Below is a small trained network, with its code and all its weights. Each question gives an input and a target symbol and asks what happens when units are switched off, that is, made to give their printed mean instead of their output.

import numpy as np


def w(rows, s, z=0):
    codes = np.array(rows[::2]) - 128.0
    scale = np.full(codes.shape[1], s)
    scale[-1] = z or s
    return codes * scale


def f(y):
    return y / 2 * (1 + np.tanh(0.7978845608 * (y + 0.044715 * y**3)))


def softmax(a):
    e = np.exp(a - a.max(-1, keepdims=True))
    return e / e.sum(-1, keepdims=True)


def log_softmax(a):
    a = a - a.max(-1, keepdims=True)
    return a - np.log(np.exp(a).sum(-1, keepdims=True))


def net(x, mask):
    ids = ['ΛΣβγεπτ'.index(c) for c in x.split()]
    T = len(ids)
    res = E[ids] + P[:T]
    u = 0
    for l in range(2):
        r = res
        for j in range(2):
            rows = slice(2 * j, 2 * j + 2)
            q, k, v = (r @ M[l][rows].T for M in (Q, K, V))
            z = softmax(np.where(np.tri(T) > 0, q @ k.T / 2**0.5, -1e9)) @ v
            o = O[l][rows]
            res = res + np.where(mask[u + j], z, o[:, -1]) @ o[:, :-1]
        u += 2
        y = f(res @ A[l][:, :-1].T + A[l][:, -1])
        res = res + np.where(mask[u : u + 8], y, B[l][:, -1]) @ B[l][:, :-1]
        u += 8
    return log_softmax(res[-1] @ U[:, :-1].T + U[:, -1])


Q, K, V, O, A, B = {}, {}, {}, {}, {}, {}
E = w([
[182,105,73],'Λ',
[124,139,200],'Σ',
[134,142,176],'β',
[120,77,190],'γ',
[148,160,217],'ε',
[145,53,179],'π',
[126,251,123],'τ',
],0.02)
P = w([
[3,156,54],'0',
[140,242,160],'1',
[138,219,149],'2',
[143,223,151],'3',
[182,198,162],'4',
[195,197,155],'5',
[201,203,141],'6',
[186,171,133],'7',
],0.0069)
Q[0] = w([
[3,112,127],'0.h0',
[58,41,115],'0.h0',
[188,219,240],'0.h1',
[162,176,96],'0.h1',
],0.0063)
K[0] = w([
[154,218,132],'0.h0',
[82,161,129],'0.h0',
[99,60,4],'0.h1',
[114,75,121],'0.h1',
],0.015)
V[0] = w([
[8,155,156],'0.h0',
[129,179,188],'0.h0',
[15,54,255],'0.h1',
[134,127,242],'0.h1',
],0.01)
O[0] = w([
[2,119,162,99],'0.h0',
[129,118,62,187],'0.h0',
[9,84,38,2],'0.h1',
[177,165,239,88],'0.h1',
],0.0046,0.0048)
A[0] = w([
[135,185,103,255],'0.n0',
[147,197,124,137],'0.n1',
[92,97,110,24],'0.n2',
[147,27,189,190],'0.n3',
[159,214,129,146],'0.n4',
[74,155,112,109],'0.n5',
[144,94,201,173],'0.n6',
[192,117,10,103],'0.n7',
],0.011,0.0057)
B[0] = w([
[14,165,38,239],'0.n0',
[95,78,46,212],'0.n1',
[126,29,195,119],'0.n2',
[50,221,14,187],'0.n3',
[94,68,53,254],'0.n4',
[2,126,170,133],'0.n5',
[46,230,123,212],'0.n6',
[237,43,234,191],'0.n7',
],0.0057,0.0085)
Q[1] = w([
[115,159,173],'1.h0',
[168,153,151],'1.h0',
[94,188,167],'1.h1',
[2,158,80],'1.h1',
],0.02)
K[1] = w([
[116,44,163],'1.h0',
[160,109,140],'1.h0',
[69,95,212],'1.h1',
[7,85,150],'1.h1',
],0.016)
V[1] = w([
[184,230,94],'1.h0',
[84,69,119],'1.h0',
[60,53,121],'1.h1',
[128,98,11],'1.h1',
],0.013)
O[1] = w([
[22,164,154,150],'1.h0',
[154,167,38,166],'1.h0',
[212,110,191,254],'1.h1',
[206,250,1,194],'1.h1',
],0.0087,0.0079)
A[1] = w([
[135,182,77,146],'1.n0',
[50,253,99,88],'1.n1',
[168,82,103,82],'1.n2',
[106,92,37,95],'1.n3',
[76,111,116,81],'1.n4',
[141,186,176,5],'1.n5',
[51,79,161,88],'1.n6',
[170,101,179,89],'1.n7',
],0.016,0.011)
B[1] = w([
[94,144,193,236],'1.n0',
[112,50,88,250],'1.n1',
[119,187,117,147],'1.n2',
[196,161,226,173],'1.n3',
[186,161,105,134],'1.n4',
[205,132,39,135],'1.n5',
[132,223,126,153],'1.n6',
[110,1,123,152],'1.n7',
],0.008,0.025)
U = w([
[205,210,123,111],'Λ',
[235,45,79,136],'Σ',
[170,5,187,84],'β',
[80,161,242,24],'γ',
[161,81,144,253],'ε',
[183,113,2,82],'π',
[68,75,75,235],'τ',
],0.0075,0.0045)

Each question gives the input, a string of symbols that net reads in full, and the target symbol t.
The units are the heads (2 rows each of Q, K, V and O) and the neurons (one row each of A and B). Each row of codes is followed by its name. A weight is (code - 128) times the scale printed after its matrix; where a second scale follows, it is the last column's (O, A, B and U).
mask holds one flag per unit, layer by layer, with each layer's heads first. A switched-off unit (its flag False) gives its mean, the last column of its rows in O or B, instead of its output. The means were averaged over made-up inputs and are rounded, as every weight is.
A unit's drop is (log p(t) with every unit on - log p(t) with that unit switched off) / (log p(t) with every unit on - log p(t) with every unit switched off).
The circuit of an input: a set's keep is (log p(t) with only the set's units on - log p(t) with every unit switched off) / (log p(t) with every unit on - log p(t) with every unit switched off). Starting from the 12 units with the biggest drops (on a tie, the unit counted first), units are removed one at a time, each time the one whose removal leaves the highest keep (on an exact tie, the one counted first), for as long as the keep stays at least 0.8.
circuit, biggest first: the units of the circuit, biggest drop first
most important unit: the unit with the biggest drop
k most important neurons: the k neurons with the biggest drops, biggest first
top k neurons in layer l: the k neurons of layer l with the biggest drops, biggest first
heads that matter: for each layer, one digit per head in row order, 1 if its drop is at least 0.15 and else 0, layers parted by /
input ε γ ε ε γ Σ ε, target γ: circuit, biggest first -> (1.h1 1.n1)
input Σ Λ γ γ Σ γ Σ Σ, target β: most important unit -> 0.h1
input τ Λ Λ β, target π: 3 most important neurons -> (1.n1 0.n7 1.n5)
input Σ τ Λ γ, target β: 3 most important neurons -> (0.n4 0.n1 0.n0)
input Λ γ Σ β Λ Λ ε γ, target τ: circuit, biggest first -> (0.n3 0.n7 1.n1 0.n6)
input Λ β τ Σ Σ, target τ: circuit, biggest first -> (1.h1 1.n3 0.n7)
input γ τ Λ Λ Λ γ β, target Σ: heads that matter -> 11 / 01
input π γ Σ Λ Λ β γ Σ, target Λ: top 3 neurons in layer 0 -> (0.n7 0.n3 0.n6)
input τ Σ ε ε Λ γ, target π: 4 most important neurons -> (0.n3 1.n1 0.n5 0.n7)
input τ τ β Λ π, target π: heads that matter -> 00 / 01
input π ε Σ, target Λ: circuit, biggest first -> (1.n1 1.h0)
input π Λ ε ε Σ ε γ, target Λ: heads that matter -> 01 / 01
input π Λ Σ β, target Λ: circuit, biggest first -> (0.h1 1.h1)
input Λ ε Λ β, target τ: circuit, biggest first -> (1.h1 1.n3)
input Σ τ τ Σ ε, target β: heads that matter -> 11 / 11
input ε π ε Σ π β β β, target γ: heads that matter -> 00 / 01
input γ γ γ, target Σ: heads that matter -> 11 / 11
input τ Λ τ τ ε β Σ, target π: 3 most important neurons -> (1.n1 1.n5 0.n7)
input τ Σ Λ π Σ β, target π: heads that matter -> 10 / 11
input γ Λ Λ Λ Λ Λ ε, target Σ: most important unit -> 0.h1
input ε Σ γ, target γ: 3 most important neurons -> (0.n4 1.n1 1.n6)
input τ ε Λ π ε, target π: most important unit -> 1.n1
input π Λ ε, target Λ: heads that matter -> 01 / 11
